Below is a small trained network, with its code and all its weights. Each question gives an input and a class and asks what happens when units are switched off, that is, made to give their printed mean instead of their output.

import numpy as np


def w(rows, s, z=0):
    codes = np.array(rows[::2]) - 128.0
    scale = np.full(codes.shape[1], s)
    scale[-1] = z or s
    return codes * scale


def f(y):
    return y / 2 * (1 + np.tanh(0.7978845608 * (y + 0.044715 * y**3)))


def log_softmax(a):
    a = a - a.max(-1, keepdims=True)
    return a - np.log(np.exp(a).sum(-1, keepdims=True))


def net(x, mask):
    res = np.array(x, float).reshape(1, 8) / 4 @ E
    y = f(res @ A[0][:, :-1].T + A[0][:, -1])
    res = res + np.where(mask, y, B[0][:, -1]) @ B[0][:, :-1]
    return log_softmax(res[-1] @ U[:, :-1].T + U[:, -1])


A, B = {}, {}
E = w([
[194,147,91,182,228,98,71,89,238],'x0',
[124,22,76,48,194,176,199,139,166],'x1',
[203,31,141,161,96,2,145,79,80],'x2',
[128,127,129,127,128,130,129,128,130],'x3',
[38,64,57,199,116,113,45,188,126],'x4',
[128,128,128,129,128,129,128,129,129],'x5',
[130,128,129,133,123,132,129,131,130],'x6',
[128,127,128,126,130,126,128,127,127],'x7',
],0.0058)
A[0] = w([
[77,94,87,164,122,124,83,154,121,67],'neuron 1',
[40,67,95,185,105,112,34,173,123,69],'neuron 2',
[53,225,104,130,150,250,111,163,161,127],'neuron 3',
[145,97,130,139,136,77,138,119,104,109],'neuron 4',
[217,219,166,92,121,128,192,117,118,9],'neuron 5',
[163,141,130,154,181,96,56,116,212,44],'neuron 6',
[60,105,167,87,39,149,154,158,7,54],'neuron 7',
[165,82,127,155,111,54,138,120,93,112],'neuron 8',
[168,136,116,150,189,99,83,130,187,29],'neuron 9',
[118,219,142,176,85,81,56,117,99,17],'neuron 10',
[139,103,111,142,130,93,133,141,106,98],'neuron 11',
[114,13,97,88,167,182,165,124,161,42],'neuron 12',
[177,50,123,147,104,55,133,119,94,123],'neuron 13',
[141,213,147,182,81,111,95,128,99,67],'neuron 14',
],0.011,0.0013)
B[0] = w([
[159,146,170,101,141,137,166,83,125,164],'neuron 1',
[180,134,209,106,139,162,197,48,112,200],'neuron 2',
[119,151,190,127,75,79,9,137,110,221],'neuron 3',
[119,144,142,115,117,120,88,131,119,157],'neuron 4',
[162,122,205,118,142,159,187,43,111,194],'neuron 5',
[116,172,37,180,103,134,156,115,132,188],'neuron 6',
[129,182,4,211,122,132,149,108,163,245],'neuron 7',
[106,155,161,116,102,124,49,142,123,186],'neuron 8',
[112,163,56,178,91,145,158,124,121,175],'neuron 9',
[108,39,101,90,177,124,149,204,142,193],'neuron 10',
[134,131,144,109,121,118,111,113,130,143],'neuron 11',
[112,49,110,96,179,115,154,211,134,199],'neuron 12',
[103,162,177,124,101,119,44,154,125,200],'neuron 13',
[117,59,104,79,172,124,146,188,139,183],'neuron 14',
],0.017,0.011)
U = w([
[88,168,183,116,65,86,2,148,107,231],'0',
[110,188,4,212,101,144,173,107,153,2],'1',
[99,9,105,71,206,117,159,211,141,211],'2',
[185,142,214,100,146,176,206,24,102,67],'3',
],0.007,0.00062)

Each question gives the input, the list of numbers given to net, and the class t.
The units are the neurons (one row each of A and B). Each row of codes is followed by its name. A weight is (code - 128) times the scale printed after its matrix; where a second scale follows, it is the last column's (A, B and U).
mask holds one flag per neuron, in row order. A switched-off neuron (its flag False) gives its mean, the last column of its row in B, instead of its output. The means were averaged over made-up inputs and are rounded, as every weight is.
A unit's drop is (log p(t) with every unit on - log p(t) with that unit switched off) / (log p(t) with every unit on - log p(t) with every unit switched off).
most important unit: the unit with the biggest drop
top k neurons: the k neurons with the biggest drops, biggest first
drop of u: that unit's drop, to one decimal
input [-3,4,-8,4,-6,5,3,4], class 0: most important unit : neuron 3
input [-7,-7,-6,-5,4,-2,-2,-7], class 1: top 3 neurons : neuron 7; neuron 12; neuron 13
input [2,3,-8,8,7,0,3,-4], class 0: top 2 neurons : neuron 3; neuron 5
input [-2,-7,6,6,8,0,7,4], class 3: top 4 neurons : neuron 2; neuron 1; neuron 12; neuron 3
input [7,-8,-6,-7,-3,1,8,3], class 2: top 3 neurons : neuron 10; neuron 14; neuron 7
input [4,4,5,0,5,3,-3,-6], class 0: top 3 neurons : neuron 7; neuron 13; neuron 5
input [0,-8,4,-4,-6,1,5,-8], class 2: top 2 neurons : neuron 10; neuron 14
input [4,3,8,6,-8,-3,3,-4], class 0: top 3 neurons : neuron 13; neuron 8; neuron 2
input [4,3,0,5,5,-2,2,-6], class 3: top 4 neurons : neuron 7; neuron 2; neuron 1; neuron 10
input [-4,-3,2,5,-5,-3,-3,-1], class 3: top 4 neurons : neuron 5; neuron 6; neuron 9; neuron 12
input [-7,6,6,-8,-1,5,8,0], class 1: top 4 neurons : neuron 7; neuron 3; neuron 10; neuron 14
input [1,8,-8,8,-2,-8,-1,-8], class 0: top 3 neurons : neuron 3; neuron 10; neuron 14
input [3,2,-3,1,2,-8,2,-5], class 0: top 2 neurons : neuron 7; neuron 3
input [2,4,-4,7,6,1,-3,-8], class 3: most important unit : neuron 2
input [4,-7,-5,-4,-5,-5,2,-8], class 2: drop of neuron 14 : 0.5
input [8,8,8,6,7,-4,4,8], class 0: drop of neuron 14 : 0.1
input [-8,8,-1,1,4,6,7,3], class 1: drop of neuron 10 : 0.7
